Where the symbols take the items:
*: ZJ->BL, FT->DQ, HD->CM, MP->NZ, GZ->JZ, SB->CT, SQ->NH, BF->BQ, QZ->DR, RZ->QG, ZM->TR, HR->TB, MS->FH, LF->NM, GR->TQ, BB->DC, JP->NT, PJ->RC, MC->ZL, JF->DP, QP->MM, TM->TZ, BC->TJ, NZ->MP, TR->ZM, LB->HL, CG->SC, GD->SG, SR->MJ, NQ->HM, MM->QP, CT->SB, PZ->HQ, HZ->PB, NH->SQ, TJ->BC, ZB->RL, HL->LB, ZL->MC, RC->PJ, NT->JP, GQ->DH, HJ->FL, JJ->PR, QL->LD, HQ->PZ, LD->QL, CH->MB, SC->CG, SG->GD, DL->RT, BG->CR, FL->HJ, RM->ZZ, SD->LC, RT->DL, FB->CF, MD->QQ, DP->JF, PB->HZ, LC->SD, TQ->GR, QQ->MD, DQ->FT, CM->HD, JZ->GZ, HP->MF, NM->LF, HC->QF, TB->HR, CZ->TP, DH->GQ, TZ->TM, TP->CZ, JL->MZ, CR->BG, MB->CH, DR->QZ, MZ->JL, RL->ZB, QG->RZ, BL->ZJ, FH->MS, MQ->BP, HM->NQ, QF->HC, BQ->BF, DM->FS, ZZ->RM, FS->DM, MF->HP, PR->JJ, DC->BB, CF->FB, MJ->SR, BP->MQ
~: ZJ->CT, FT->PZ, HD->HC, MP->MD, GZ->ZL, SB->BF, SQ->LC, RZ->MP, ZM->JJ, HR->ZB, LF->TP, GR->DC, BB->BG, MC->GD, JF->RC, QP->MQ, TM->HR, NZ->QQ, TR->PR, LB->FT, CG->FB, MM->BP, CT->BQ, HZ->BC, NH->SD, HL->DQ, ZL->SG, GQ->NT, HJ->GQ, JJ->DM, QL->DR, LD->QZ, CH->QL, SC->CF, DL->SQ, FL->DH, RT->NH, FB->ZZ, DP->PJ, PB->TJ, TQ->BB, DQ->HQ, CM->QF, JZ->MC, HP->JF, NM->CZ, HC->MJ, TB->RL, CZ->NQ, DH->JP, TZ->TB, TP->HM, JL->PB, MB->LD, MZ->HZ, QG->NZ, BL->SB, MQ->MS, QF->SR, MF->DP, PR->FS, DC->CR, CF->RM, BP->FH
!: ZJ->HP, HD->DL, MP->HZ, GZ->TZ, SB->DP, BF->PJ, QZ->QQ, RZ->MZ, HR->JJ, MS->SG, LF->SC, GR->MB, BB->QL, JP->PZ, PJ->MJ, MC->HR, JF->QF, QP->GZ, TM->ZM, NZ->PB, CG->HJ, GD->ZB, SR->SD, NQ->ZZ, MM->JZ, CT->JF, ZB->DM, ZL->TB, RC->SR, NT->HQ, GQ->DQ, HJ->HL, QL->MP, LD->NZ, CH->RZ, SC->FL, SG->RL, BG->DR, FL->LB, RM->JP, FB->GQ, MD->BC, DP->HC, TQ->CH, QQ->TJ, CM->RT, JZ->TM, HP->CM, NM->CG, HC->SQ, TB->PR, CZ->FB, DH->FT, TZ->TR, TP->CF, CR->QZ, MB->QG, DR->MD, RL->FS, QG->JL, BL->MF, FH->GD, MQ->ZL, HM->RM, QF->NH, BQ->RC, ZZ->NT, MF->HD, DC->LD, CF->DH, MJ->LC, BP->MC
+: FT->LB, MP->RZ, SB->BL, SQ->DL, BF->SB, QZ->LD, HR->TM, MS->MQ, BB->TQ, JP->DH, PJ->DP, MC->JZ, JF->HP, BC->HZ, NZ->QG, GD->MC, SR->QF, NQ->CZ, CT->ZJ, PZ->FT, HZ->MZ, NH->RT, TJ->PB, ZB->HR, ZL->GZ, RC->JF, NT->GQ, GQ->HJ, JJ->ZM, QL->CH, HQ->DQ, LD->MB, SG->ZL, BG->BB, RM->CF, SD->NH, FB->CG, MD->MP, DP->MF, PB->JL, LC->SQ, QQ->NZ, DQ->HL, HC->HD, TB->TZ, CZ->NM, DH->FL, TP->LF, CR->DC, DR->QL, RL->TB, FH->BP, MQ->QP, HM->TP, QF->CM, BQ->CT, DM->JJ, ZZ->FB, FS->PR, PR->TR, DC->GR, CF->SC, MJ->HC, BP->MM
§: FT->DH, HD->MF, MP->QL, GZ->QP, SQ->HC, QZ->CR, RZ->CH, ZM->TM, HR->MC, JP->RM, PJ->BF, MC->BP, JF->CT, TM->JZ, BC->MD, NZ->LD, TR->TZ, LB->FL, CG->NM, GD->FH, SR->RC, PZ->JP, HZ->MP, NH->QF, TJ->QQ, ZB->GD, HL->HJ, ZL->MQ, RC->BQ, NT->ZZ, GQ->FB, HJ->CG, JJ->HR, QL->BB, HQ->NT, LD->DC, CH->TQ, SC->LF, SG->MS, DL->HD, FL->SC, RM->HM, SD->SR, RT->CM, FB->CZ, MD->DR, DP->SB, PB->NZ, LC->MJ, QQ->QZ, DQ->GQ, CM->HP, JZ->MM, HP->ZJ, HC->DP, TB->ZL, DH->CF, TZ->GZ, JL->QG, MB->GR, DR->BG, MZ->RZ, RL->SG, QG->MB, QF->JF, DM->ZB, ZZ->NQ, FS->RL, MF->BL, PR->TB, CF->TP, MJ->PJ
$: ZJ->LF, FT->PR, HD->HJ, MP->HC, GZ->MB, SB->CZ, SQ->DQ, BF->NQ, QZ->RC, RZ->HD, ZM->MZ, HR->MP, MS->CR, LF->QP, GR->ZJ, BB->SB, JP->RL, PJ->ZZ, MC->QL, JF->CF, QP->GR, TM->RZ, BC->LC, NZ->QF, TR->JL, LB->TR, CG->JZ, GD->DR, SR->JP, NQ->FH, MM->TQ, CT->TP, PZ->FS, HZ->SQ, NH->FT, TJ->SD, ZB->MD, HL->ZM, ZL->LD, RC->RM, NT->ZB, GQ->HR, HJ->TM, JJ->HZ, QL->DP, HQ->DM, LD->JF, CH->MF, SC->GZ, SG->QZ, DL->HL, BG->BF, FL->TZ, RM->SG, SD->PZ, RT->LB, FB->MC, MD->MJ, DP->FB, PB->NH, LC->HQ, TQ->BL, QQ->SR, DQ->JJ, CM->FL, JZ->CH, HP->SC, NM->MM, HC->GQ, TB->NZ, CZ->BP, DH->TB, TZ->QG, TP->MQ, JL->RT, CR->BQ, MB->HP, DR->PJ, MZ->DL, RL->QQ, QG->CM, BL->NM, FH->BG, MQ->DC, HM->MS, QF->DH, BQ->HM, DM->BC, ZZ->GD, FS->TJ, MF->CG, PR->PB, DC->CT, CF->ZL, MJ->NT, BP->BB

In the rows, 449 stands for zero.

The rows follow the links: the fewer symbols apart two items are, the more alike their rows tend to be.

Each row is also shifted at random along 9 hidden directions that mean nothing.

Some items, each with a row of numbers:
CZ [ 493,  377,  457,  380,  437,  428,  438,  636,  459,  486,  569,  604,  486,  340,  311,  598,  402,  179,  521,  525,  503,  511,  460,  541,  314,  593,  389,  509,  257,  611,  393,  438,  537,  347,  633,  550,  325,  447,  481,  613,  638,  456,  444,  378,  429,  334,  639,  420,  656,  438,  312,  304,  497,  558,  440,  393,  529,  635,  400,  215,  467,  576,  268]
DL [ 457,  370,  471,  376,  463,  459,  377,  481,  434,  498,  592,  413,  557,  457,  392,  522,  517,  401,  475,  386,  517,  442,  348,  440,  369,  466,  423,  390,  514,  514,  426,  445,  412,  487,  419,  530,  411,  552,  432,  494,  547,  469,  466,  522,  476,  379,  514,  463,  473,  381,  405,  400,  451,  549,  415,  410,  467,  440,  539,  476,  367,  439,  399]
LF [ 234,  508,  441,  474,  467,  401,  476,  426,  478,  574,  501,  574,  376,  349,  426,  419,  438,  360,  350,  456,  379,  257,  432,  407,  417,  506,  474,  519,  314,  438,  478,  406,  516,  499,  492,  482,  439,  477,  518,  502,  341,  549,  420,  362,  462,  473,  486,  398,  524,  406,  325,  309,  414,  650,  565,  446,  507,  488,  441,  181,  464,  613,  394]
NH [ 690,  406,  439,  340,  567,  572,  503,  523,  424,  442,  521,  371,  445,  661,  543,  445,  573,  568,  408,  455,  467,  508,  206,  476,  390,  443,  565,  411,  565,  490,  411,  469,  245,  527,  345,  548,  326,  365,  385,  409,  526,  405,  390,  563,  547,  353,  410,  573,  391,  569,  439,  395,  455,  495,  437,  478,  386,  341,  531,  487,  531,  383,  506]
BQ [ 566,  441,  457,  486,  477,  440,  453,  281,  470,  572,  587,  582,  374,  416,  426,  600,  494,  626,  441,  444,  550,  345,  423,  508,  376,  533,  290,  481,  471,  414,  597,  560,  554,  467,  583,  421,  439,  570,  529,  418,  403,  466,  409,  444,  455,  488,  446,  403,  396,  508,  546,  464,  263,  705,  455,  570,  567,  314,  387,  488,  482,  272,  475]
TR [ 445,  434,  405,  387,  507,  546,  499,  399,  425,  436,  558,  410,  502,  530,  420,  422,  551,  512,  549,  435,  570,  523,  312,  426,  303,  459,  483,  424,  334,  495,  456,  488,  284,  513,  419,  451,  330,  481,  340,  570,  445,  462,  384,  443,  494,  371,  563,  634,  525,  284,  482,  406,  507,  493,  575,  442,  604,  431,  605,  460,  464,  319,  469]
LB [ 468,  450,  416,  555,  419,  449,  380,  416,  451,  504,  163,  640,  614,  587,  618,  442,  300,  390,  634,  439,  212,  642,  395,  436,  502,  525,  375,  487,  433,  371,  389,  521,  368,  473,  399,  552,  382,  387,  460,  350,  439,  423,  368,  290,  517,  495,  555,  560,  457,  454,  433,  341,  425,  206,  284,  382,  423,  536,  279,  383,  486,  391,  459]
BC [ 205,  493,  511,  474,  392,  491,  429,  505,  444,  456,  470,  388,  464,  454,  453,  368,  479,  429,  480,  427,  450,  498,  513,  460,  463,  387,  493,  452,  532,  461,  486,  432,  547,  484,  514,  398,  458,  499,  377,  452,  550,  377,  472,  442,  415,  439,  414,  372,  406,  414,  527,  505,  391,  400,  396,  507,  401,  411,  421,  508,  309,  383,  427]
HZ [ 456,  430,  411,  379,  402,  461,  374,  341,  433,  419,  547,  288,  454,  355,  368,  491,  580,  531,  442,  380,  717,  339,  561,  439,  392,  287,  414,  354,  416,  506,  477,  479,  428,  518,  388,  383,  478,  522,  471,  387,  328,  504,  647,  505,  484,  410,  358,  466,  461,  302,  476,  556,  400,  610,  559,  496,  567,  430,  692,  676,  416,  427,  432]
QG [ 395,  344,  473,  329,  511,  363,  506,  434,  401,  428,  301,  409,  522,  443,  469,  442,  356,  428,  642,  361,  419,  391,  438,  442,  407,  384,  404,  388,  469,  475,  311,  594,  486,  472,  345,  466,  433,  479,  424,  363,  412,  529,  660,  438,  463,  546,  448,  485,  462,  407,  341,  419,  421,  543,  553,  408,  380,  506,  499,  392,  474,  507,  533]
FB [ 383,  400,  434,  408,  469,  401,  464,  496,  417,  406,  355,  671,  555,  481,  541,  519,  395,  391,  598,  458,  375,  540,  373,  495,  356,  532,  448,  482,  300,  581,  346,  499,  454,  483,  534,  447,  387,  293,  500,  327,  382,  412,  589,  305,  381,  448,  527,  571,  625,  409,  350,  311,  511,  437,  523,  370,  496,  584,  374,  306,  521,  470,  412]
CT [ 469,  438,  481,  458,  453,  469,  467,  599,  485,  518,  394,  453,  428,  456,  443,  437,  345,  321,  444,  504,  366,  572,  485,  488,  512,  494,  427,  490,  479,  350,  490,  455,  454,  371,  480,  577,  433,  440,  495,  508,  618,  459,  282,  450,  475,  436,  466,  369,  419,  573,  398,  444,  501,  337,  291,  427,  336,  469,  268,  393,  484,  537,  425]
RT [ 715,  466,  391,  502,  498,  471,  406,  534,  451,  550,  562,  329,  324,  492,  421,  487,  466,  419,  229,  507,  383,  259,  407,  428,  553,  428,  492,  456,  670,  378,  501,  343,  406,  425,  286,  573,  531,  517,  501,  475,  482,  490,  388,  539,  530,  540,  380,  275,  252,  623,  400,  435,  385,  539,  395,  481,  302,  302,  487,  483,  376,  496,  486]
QF [ 473,  421,  471,  454,  423,  421,  414,  408,  407,  516,  328,  459,  410,  449,  563,  434,  397,  462,  414,  472,  353,  406,  494,  404,  506,  455,  443,  438,  481,  354,  464,  458,  443,  522,  369,  526,  433,  399,  506,  345,  353,  489,  475,  437,  506,  501,  385,  429,  373,  568,  400,  403,  411,  508,  350,  438,  366,  440,  424,  397,  498,  543,  443]
JJ [ 518,  618,  417,  661,  429,  492,  395,  547,  487,  568,  490,  555,  310,  635,  535,  514,  448,  538,  325,  527,  171,  427,  381,  417,  513,  491,  613,  505,  686,  423,  579,  253,  381,  420,  511,  485,  492,  456,  448,  411,  475,  345,  264,  314,  465,  599,  470,  330,  303,  606,  638,  455,  303,  418,  275,  592,  259,  344,  339,  446,  322,  336,  507]
GR [ 585,  385,  448,  378,  539,  456,  508,  510,  488,  380,  405,  309,  478,  480,  392,  451,  420,  431,  462,  378,  458,  492,  399,  451,  481,  383,  421,  403,  499,  400,  367,  516,  327,  345,  331,  491,  506,  445,  420,  504,  545,  484,  408,  522,  471,  472,  418,  495,  401,  465,  377,  477,  560,  340,  489,  420,  401,  434,  438,  513,  542,  488,  526]
SD [ 598,  395,  465,  438,  356,  540,  429,  478,  409,  540,  493,  538,  461,  448,  436,  484,  438,  359,  517,  523,  471,  533,  455,  492,  389,  579,  320,  455,  402,  468,  464,  487,  513,  468,  528,  554,  275,  525,  452,  529,  587,  389,  379,  450,  496,  376,  530,  433,  415,  503,  426,  353,  366,  518,  334,  444,  542,  510,  410,  361,  408,  376,  346]
DR [ 619,  353,  489,  415,  404,  424,  409,  394,  390,  361,  270,  583,  548,  438,  468,  577,  344,  473,  634,  400,  425,  547,  468,  520,  435,  470,  242,  430,  467,  508,  306,  603,  531,  369,  491,  392,  459,  447,  545,  312,  422,  386,  606,  362,  423,  502,  427,  477,  432,  465,  431,  467,  380,  417,  397,  473,  478,  574,  354,  496,  487,  349,  469]
TM [ 270,  539,  449,  514,  308,  388,  306,  381,  454,  457,  444,  434,  491,  359,  364,  371,  416,  371,  384,  417,  419,  419,  595,  293,  521,  426,  406,  417,  412,  398,  465,  336,  443,  463,  428,  434,  457,  523,  451,  534,  375,  499,  353,  404,  461,  405,  507,  442,  493,  313,  473,  488,  483,  398,  346,  422,  509,  558,  488,  434,  365,  537,  345]
ZB [ 182,  529,  530,  461,  303,  456,  397,  389,  402,  421,  370,  548,  509,  401,  463,  322,  443,  383,  518,  447,  423,  531,  526,  386,  428,  483,  422,  485,  267,  518,  407,  396,  493,  505,  561,  353,  346,  408,  421,  492,  385,  380,  467,  349,  412,  344,  498,  534,  572,  334,  480,  388,  456,  412,  414,  422,  585,  638,  442,  311,  444,  482,  327]
TZ [ 321,  514,  415,  489,  434,  469,  445,  235,  471,  412,  403,  380,  494,  484,  469,  306,  491,  589,  488,  412,  487,  498,  487,  345,  461,  370,  456,  439,  341,  359,  528,  437,  286,  549,  349,  373,  453,  441,  364,  501,  264,  510,  335,  442,  469,  429,  505,  615,  487,  254,  517,  515,  537,  289,  502,  431,  575,  406,  569,  581,  531,  365,  509]
MF [ 304,  384,  503,  347,  452,  394,  353,  403,  443,  428,  459,  483,  562,  433,  444,  489,  456,  425,  443,  331,  456,  435,  357,  394,  427,  466,  397,  356,  516,  472,  359,  439,  422,  498,  398,  483,  439,  483,  526,  407,  445,  482,  462,  500,  440,  346,  452,  490,  521,  366,  388,  396,  526,  505,  397,  381,  465,  490,  463,  431,  409,  522,  388]
SC [ 264,  415,  402,  405,  463,  328,  501,  329,  431,  465,  334,  511,  450,  300,  473,  426,  393,  354,  461,  439,  480,  220,  486,  403,  435,  458,  425,  458,  247,  472,  344,  505,  530,  545,  382,  444,  497,  416,  561,  359,  194,  585,  670,  399,  492,  513,  383,  425,  556,  341,  212,  309,  453,  617,  706,  368,  544,  567,  539,  259,  487,  669,  423]
SG [ 327,  505,  403,  511,  356,  419,  491,  325,  470,  366,  332,  299,  381,  311,  442,  286,  418,  437,  382,  490,  562,  388,  684,  411,  596,  368,  480,  451,  366,  317,  449,  441,  575,  452,  416,  335,  583,  443,  443,  422,  355,  496,  503,  502,  456,  483,  308,  337,  394,  406,  474,  625,  459,  298,  540,  432,  460,  438,  461,  537,  418,  511,  497]
NZ [ 372,  390,  482,  347,  507,  463,  568,  398,  420,  317,  255,  322,  500,  527,  568,  324,  453,  595,  643,  384,  452,  560,  448,  473,  422,  287,  501,  417,  348,  448,  428,  588,  328,  528,  334,  360,  424,  306,  328,  339,  310,  456,  600,  452,  407,  531,  398,  659,  489,  373,  445,  480,  533,  329,  601,  421,  441,  418,  524,  577,  620,  426,  603]
HQ [ 396,  456,  444,  468,  429,  481,  493,  518,  438,  470,  613,  494,  474,  425,  431,  452,  503,  404,  526,  509,  534,  509,  420,  519,  375,  495,  483,  501,  388,  555,  539,  457,  550,  479,  566,  402,  407,  487,  361,  522,  567,  386,  506,  447,  399,  390,  540,  431,  523,  413,  504,  422,  393,  463,  512,  424,  502,  419,  463,  453,  350,  327,  390]
PR [ 555,  421,  376,  515,  404,  440,  378,  406,  465,  511,  517,  351,  426,  448,  366,  460,  413,  437,  529,  481,  603,  479,  580,  450,  453,  453,  423,  381,  544,  333,  516,  485,  513,  407,  468,  496,  440,  646,  403,  527,  584,  520,  406,  465,  528,  473,  494,  327,  369,  457,  623,  634,  331,  456,  351,  495,  385,  359,  464,  614,  270,  338,  486]

Where do the symbols, taken in turn from left to right, take each start?
Answer with the item's name.
[ 354,  436,  385,  492,  373,  334,  335,  210,  447,  450,  385,  537,  550,  316,  434,  545,  410,  484,  482,  369,  538,  330,  540,  394,  452,  447,  307,  417,  338,  456,  437,  516,  484,  529,  428,  377,  535,  496,  594,  332,  191,  551,  589,  379,  457,  456,  452,  479,  560,  261,  427,  466,  445,  506,  533,  396,  595,  510,  517,  475,  461,  480,  405]
! ! § § § ~: CZ
[ 340,  541,  471,  511,  467,  521,  578,  465,  479,  433,  342,  569,  416,  489,  518,  353,  439,  470,  470,  484,  340,  593,  427,  458,  440,  501,  486,  553,  288,  432,  448,  463,  402,  434,  551,  377,  411,  307,  390,  516,  434,  367,  324,  367,  442,  431,  481,  545,  480,  440,  452,  374,  485,  334,  471,  477,  518,  517,  335,  317,  571,  403,  447]
+ $ ! § + $ $ !: SC
[ 248,  525,  498,  489,  502,  422,  496,  550,  423,  467,  478,  492,  374,  501,  495,  435,  440,  483,  425,  421,  200,  319,  374,  403,  434,  399,  563,  494,  539,  535,  507,  348,  453,  494,  433,  430,  503,  421,  422,  437,  384,  404,  478,  349,  349,  603,  473,  457,  430,  454,  438,  367,  425,  505,  490,  477,  350,  397,  437,  318,  427,  470,  502]
~ * $ ~ *: MJ
[ 585,  580,  399,  554,  577,  522,  576,  457,  442,  522,  514,  522,  262,  588,  616,  415,  578,  634,  249,  566,  335,  255,  278,  487,  486,  448,  632,  561,  543,  459,  533,  377,  423,  554,  409,  412,  513,  336,  396,  346,  308,  366,  472,  463,  467,  571,  336,  405,  316,  648,  512,  377,  306,  573,  589,  561,  363,  239,  498,  393,  467,  369,  563]
+ + * § * $ ~: TB
[ 361,  429,  486,  470,  364,  439,  427,  457,  405,  499,  293,  467,  430,  413,  498,  406,  356,  340,  548,  459,  392,  447,  550,  450,  478,  443,  394,  441,  503,  417,  352,  524,  609,  448,  476,  482,  416,  519,  466,  395,  503,  421,  524,  404,  507,  501,  363,  342,  360,  520,  432,  449,  293,  487,  355,  488,  383,  519,  365,  373,  347,  458,  435]
* + § * +: QG
[ 367,  468,  509,  488,  358,  365,  346,  461,  421,  539,  330,  587,  470,  430,  543,  515,  363,  426,  448,  434,  270,  398,  501,  422,  490,  467,  420,  462,  520,  471,  481,  423,  509,  491,  449,  491,  459,  420,  557,  290,  348,  431,  534,  358,  410,  512,  432,  404,  454,  543,  419,  372,  389,  500,  298,  442,  370,  520,  377,  369,  443,  552,  391]
§ * § ! ! $: DH
[ 571,  452,  396,  430,  410,  391,  386,  415,  466,  401,  406,  416,  439,  289,  323,  524,  430,  386,  398,  418,  589,  379,  591,  483,  464,  424,  383,  442,  326,  472,  365,  453,  452,  350,  457,  385,  506,  438,  563,  464,  360,  519,  546,  432,  466,  405,  393,  428,  556,  378,  383,  506,  498,  496,  514,  469,  520,  606,  523,  480,  503,  596,  394]
~ * * ! * ! *: ZB
[ 676,  453,  455,  467,  348,  453,  295,  359,  450,  425,  304,  472,  532,  389,  349,  580,  369,  406,  394,  380,  402,  491,  521,  384,  526,  483,  237,  430,  433,  394,  376,  440,  316,  308,  365,  488,  494,  459,  616,  472,  368,  465,  333,  405,  514,  400,  425,  478,  428,  423,  379,  449,  517,  340,  267,  472,  544,  631,  406,  509,  559,  534,  369]
~ $ ~ $ ! + $: MC
[ 351,  506,  447,  469,  479,  475,  433,  413,  505,  442,  553,  488,  499,  461,  381,  480,  502,  517,  468,  389,  449,  478,  378,  414,  376,  463,  462,  458,  394,  479,  498,  417,  339,  442,  512,  395,  452,  462,  427,  547,  427,  456,  325,  391,  419,  397,  548,  560,  550,  296,  505,  435,  516,  425,  472,  476,  559,  448,  458,  458,  493,  371,  438]
! § * $ ~ * * ! ~: QZ
[ 416,  398,  488,  400,  438,  372,  399,  467,  418,  372,  284,  532,  593,  551,  514,  461,  364,  468,  699,  380,  361,  640,  394,  452,  378,  442,  459,  411,  458,  527,  316,  504,  428,  430,  494,  419,  367,  400,  397,  359,  467,  411,  553,  334,  415,  444,  545,  580,  592,  410,  513,  454,  451,  379,  380,  423,  359,  585,  403,  425,  461,  413,  451]
$ § ! ! §: MP
[ 208,  464,  489,  434,  388,  399,  332,  306,  428,  454,  455,  445,  550,  404,  455,  405,  491,  498,  437,  357,  449,  427,  478,  341,  467,  392,  420,  419,  435,  423,  514,  419,  391,  561,  387,  413,  478,  471,  458,  410,  304,  484,  457,  485,  417,  379,  450,  527,  512,  290,  448,  435,  504,  427,  395,  404,  518,  450,  520,  512,  459,  508,  396]
* ! $ § !: LB
[ 361,  369,  422,  381,  461,  480,  502,  389,  408,  513,  607,  476,  401,  416,  413,  517,  502,  514,  613,  444,  610,  339,  465,  501,  253,  426,  391,  433,  301,  525,  546,  565,  523,  553,  540,  455,  338,  549,  427,  461,  383,  504,  587,  369,  452,  514,  507,  474,  489,  321,  463,  396,  301,  790,  639,  539,  614,  394,  598,  417,  423,  332,  461]
+ § § $ ~ ~ * * *: PJ
[ 579,  455,  480,  469,  436,  546,  359,  637,  436,  498,  531,  516,  462,  611,  506,  494,  489,  420,  388,  503,  300,  571,  328,  461,  454,  517,  516,  466,  617,  497,  526,  319,  364,  434,  471,  592,  370,  420,  438,  469,  624,  331,  269,  460,  458,  389,  515,  451,  385,  583,  490,  380,  439,  389,  198,  469,  344,  417,  376,  428,  394,  395,  383]
$ + * * § § ~ !: GQ
[ 421,  416,  441,  485,  521,  365,  380,  340,  506,  506,  461,  612,  600,  470,  450,  596,  411,  543,  612,  356,  454,  539,  333,  483,  373,  518,  354,  452,  474,  438,  474,  561,  425,  447,  528,  424,  484,  503,  483,  394,  435,  470,  453,  362,  426,  465,  579,  523,  565,  350,  540,  458,  412,  442,  438,  431,  467,  398,  354,  500,  446,  286,  481]
$ $ ~ ! § $ ! +: MF
[ 310,  437,  390,  535,  439,  408,  461,  436,  488,  538,  533,  542,  384,  425,  469,  434,  375,  373,  479,  544,  464,  472,  527,  441,  439,  564,  469,  464,  432,  351,  559,  432,  585,  470,  580,  535,  430,  532,  471,  502,  519,  519,  338,  396,  422,  495,  534,  322,  437,  468,  521,  495,  408,  479,  396,  431,  420,  370,  323,  381,  344,  419,  435]
! + ~ ~ $ ! * *: FS
[ 365,  522,  553,  468,  415,  510,  412,  462,  444,  477,  631,  545,  434,  509,  456,  428,  569,  551,  383,  465,  421,  552,  365,  436,  417,  512,  494,  478,  537,  471,  631,  354,  430,  509,  575,  428,  379,  460,  346,  520,  545,  315,  267,  506,  356,  366,  540,  469,  425,  479,  604,  454,  436,  439,  286,  475,  479,  320,  392,  468,  399,  284,  387]
§ + * ~ * $ $ +: MC
[ 498,  400,  472,  418,  493,  434,  447,  468,  431,  432,  406,  487,  486,  552,  559,  368,  409,  461,  537,  503,  439,  598,  369,  450,  408,  520,  526,  443,  462,  401,  454,  472,  374,  493,  454,  518,  327,  390,  379,  465,  516,  460,  374,  466,  473,  390,  538,  548,  494,  520,  496,  434,  492,  388,  385,  390,  391,  442,  407,  403,  475,  414,  454]
+ § ! * ! $ §: TM
